Below is a small trained network, with its code and all its weights. Each question gives an input and a target symbol and asks what happens when units are switched off, that is, made to give their printed mean instead of their output.

import numpy as np


def w(rows, s, z=0):
    codes = np.array(rows[::2]) - 128.0
    scale = np.full(codes.shape[1], s)
    scale[-1] = z or s
    return codes * scale


def softmax(a):
    e = np.exp(a - a.max(-1, keepdims=True))
    return e / e.sum(-1, keepdims=True)


def log_softmax(a):
    a = a - a.max(-1, keepdims=True)
    return a - np.log(np.exp(a).sum(-1, keepdims=True))


def net(x, mask):
    ids = ['αγδελμξστψω'.index(c) for c in x.split()]
    T = len(ids)
    res = E[ids] + P[:T]
    u = 0
    for l in range(2):
        r = res
        for j in range(3):
            rows = slice(3 * j, 3 * j + 3)
            q, k, v = (r @ M[l][rows].T for M in (Q, K, V))
            z = softmax(np.where(np.tri(T) > 0, q @ k.T / 3**0.5, -1e9)) @ v
            o = O[l][rows]
            res = res + np.where(mask[u + j], z, o[:, -1]) @ o[:, :-1]
        u += 3
    return log_softmax(res[-1] @ U[:, :-1].T + U[:, -1])


Q, K, V, O = {}, {}, {}, {}
E = w([
[104,196,220],'α',
[77,249,109],'γ',
[104,193,113],'δ',
[205,102,1],'ε',
[123,151,169],'λ',
[134,147,182],'μ',
[125,152,178],'ξ',
[138,139,192],'σ',
[133,150,61],'τ',
[78,111,69],'ψ',
[131,146,176],'ω',
],0.0087)
P = w([
[191,249,106],'0',
[120,74,167],'1',
[189,160,210],'2',
[41,144,95],'3',
[131,85,146],'4',
[196,190,213],'5',
[52,161,78],'6',
[133,87,157],'7',
],0.015)
Q[0] = w([
[166,167,239],'L0H1',
[150,184,189],'L0H1',
[117,169,144],'L0H1',
[140,254,22],'L0H2',
[160,44,100],'L0H2',
[134,67,133],'L0H2',
[34,83,94],'L0H3',
[18,103,100],'L0H3',
[140,83,139],'L0H3',
],0.011)
K[0] = w([
[111,157,157],'L0H1',
[105,173,156],'L0H1',
[142,186,122],'L0H1',
[137,194,128],'L0H2',
[3,90,117],'L0H2',
[77,84,126],'L0H2',
[64,126,139],'L0H3',
[82,118,137],'L0H3',
[115,170,94],'L0H3',
],0.015)
V[0] = w([
[164,23,198],'L0H1',
[171,211,83],'L0H1',
[231,168,213],'L0H1',
[77,81,20],'L0H2',
[107,151,149],'L0H2',
[254,158,193],'L0H2',
[84,61,225],'L0H3',
[26,111,105],'L0H3',
[185,133,184],'L0H3',
],0.0089)
O[0] = w([
[165,176,234,32],'L0H1',
[119,76,4,234],'L0H1',
[242,89,76,237],'L0H1',
[130,194,190,14],'L0H2',
[128,112,125,149],'L0H2',
[125,82,2,255],'L0H2',
[104,21,145,50],'L0H3',
[49,133,136,83],'L0H3',
[213,59,107,152],'L0H3',
],0.0071,0.0074)
Q[1] = w([
[130,146,220],'L1H1',
[174,186,124],'L1H1',
[223,137,104],'L1H1',
[208,255,117],'L1H2',
[191,125,57],'L1H2',
[135,49,189],'L1H2',
[107,146,152],'L1H3',
[57,175,125],'L1H3',
[241,125,98],'L1H3',
],0.0083)
K[1] = w([
[155,165,157],'L1H1',
[127,102,204],'L1H1',
[104,39,199],'L1H1',
[158,174,96],'L1H2',
[115,133,79],'L1H2',
[74,95,141],'L1H2',
[117,134,125],'L1H3',
[47,121,110],'L1H3',
[247,143,192],'L1H3',
],0.011)
V[1] = w([
[209,161,217],'L1H1',
[129,61,100],'L1H1',
[187,244,93],'L1H1',
[158,108,29],'L1H2',
[30,255,103],'L1H2',
[222,54,164],'L1H2',
[140,185,116],'L1H3',
[40,109,109],'L1H3',
[128,167,81],'L1H3',
],0.0075)
O[1] = w([
[148,193,92,69],'L1H1',
[106,100,143,158],'L1H1',
[208,105,118,165],'L1H1',
[38,191,197,251],'L1H2',
[116,1,242,120],'L1H2',
[165,218,73,121],'L1H2',
[115,58,161,136],'L1H3',
[228,91,90,114],'L1H3',
[154,72,126,164],'L1H3',
],0.0058,0.028)
U = w([
[192,68,2,141],'α',
[53,70,110,100],'γ',
[98,119,130,141],'δ',
[116,231,212,125],'ε',
[183,159,107,124],'λ',
[167,178,107,91],'μ',
[168,169,102,88],'ξ',
[175,192,98,96],'σ',
[117,163,175,137],'τ',
[243,85,170,254],'ψ',
[162,182,104,95],'ω',
],0.0084,0.0059)

Each question gives the input, a string of symbols that net reads in full, and the target symbol t.
The units are the heads (3 rows each of Q, K, V and O). Each row of codes is followed by its name. A weight is (code - 128) times the scale printed after its matrix; where a second scale follows, it is the last column's (O and U).
mask holds one flag per head, layer by layer. A switched-off head (its flag False) gives its mean, the last column of its rows in O, instead of its output. The means were averaged over made-up inputs and are rounded, as every weight is.
A unit's drop is (log p(t) with every unit on - log p(t) with that unit switched off) / (log p(t) with every unit on - log p(t) with every unit switched off).
The circuit of an input: a set's keep is (log p(t) with only the set's units on - log p(t) with every unit switched off) / (log p(t) with every unit on - log p(t) with every unit switched off). Starting from all 6 units, units are removed one at a time, each time the one whose removal leaves the highest keep (on an exact tie, the one counted first), for as long as the keep stays at least 0.8.
units of the circuit, in order: the units of the circuit, biggest drop first
unit that matters most: the unit with the biggest drop
which heads matter: for each layer, one digit per head in row order, 1 if its drop is at least 0.15 and else 0, layers parted by /
input ψ γ ε α γ ξ ω, target α: units of the circuit, in order : L1H2, L0H2
input μ δ ε γ, target α: which heads matter : 011 / 011
input ω δ μ ε μ, target ε: units of the circuit, in order : L0H2, L0H1
input λ ω ω γ ε, target ε: units of the circuit, in order : L0H2, L0H1
input γ λ γ, target γ: units of the circuit, in order : L1H2, L0H1
input ψ σ α γ τ α, target ψ: unit that matters most : L1H2
input γ γ γ μ ε ω, target γ: units of the circuit, in order : L1H2, L0H1, L1H1, L0H2
input γ γ ξ, target γ: units of the circuit, in order : L1H2, L0H1, L1H1
input ε γ μ σ γ ψ α, target α: units of the circuit, in order : L0H3, L1H3, L1H2
input ε δ σ, target ε: which heads matter : 100 / 011
input ε ε τ α, target α: which heads matter : 001 / 111
input ε ω γ σ ε λ, target ε: units of the circuit, in order : L1H2, L0H1, L1H3
input ε σ α λ ψ τ, target ε: units of the circuit, in order : L0H1, L1H2, L1H3
input ω μ γ ξ, target α: which heads matter : 101 / 011
input α σ τ, target α: unit that matters most : L0H2
input α ω ψ γ τ ε μ, target α: units of the circuit, in order : L1H3, L0H3, L1H2
input γ τ α τ τ τ, target γ: which heads matter : 101 / 010
input α λ λ ε ξ μ, target α: units of the circuit, in order : L0H2, L0H1
input α ψ ω ω τ γ, target α: which heads matter : 110 / 000
input ω λ α δ, target α: unit that matters most : L0H3
input σ γ γ ω, target α: which heads matter : 101 / 011
input σ ψ τ ψ σ, target ψ: units of the circuit, in order : L1H2, L0H3, L0H1
input ε λ ω, target ε: units of the circuit, in order : L0H1, L1H2, L1H3
input ε μ δ γ ξ τ, target ε: units of the circuit, in order : L0H1, L1H2, L0H3
input α ε λ λ λ ε ε ψ, target ψ: which heads matter : 111 / 011
input α ξ γ ψ, target α: which heads matter : 111 / 111
input ε ψ σ ε ψ γ, target ε: which heads matter : 101 / 111
input ε γ ψ δ τ τ ε, target γ: unit that matters most : L1H2
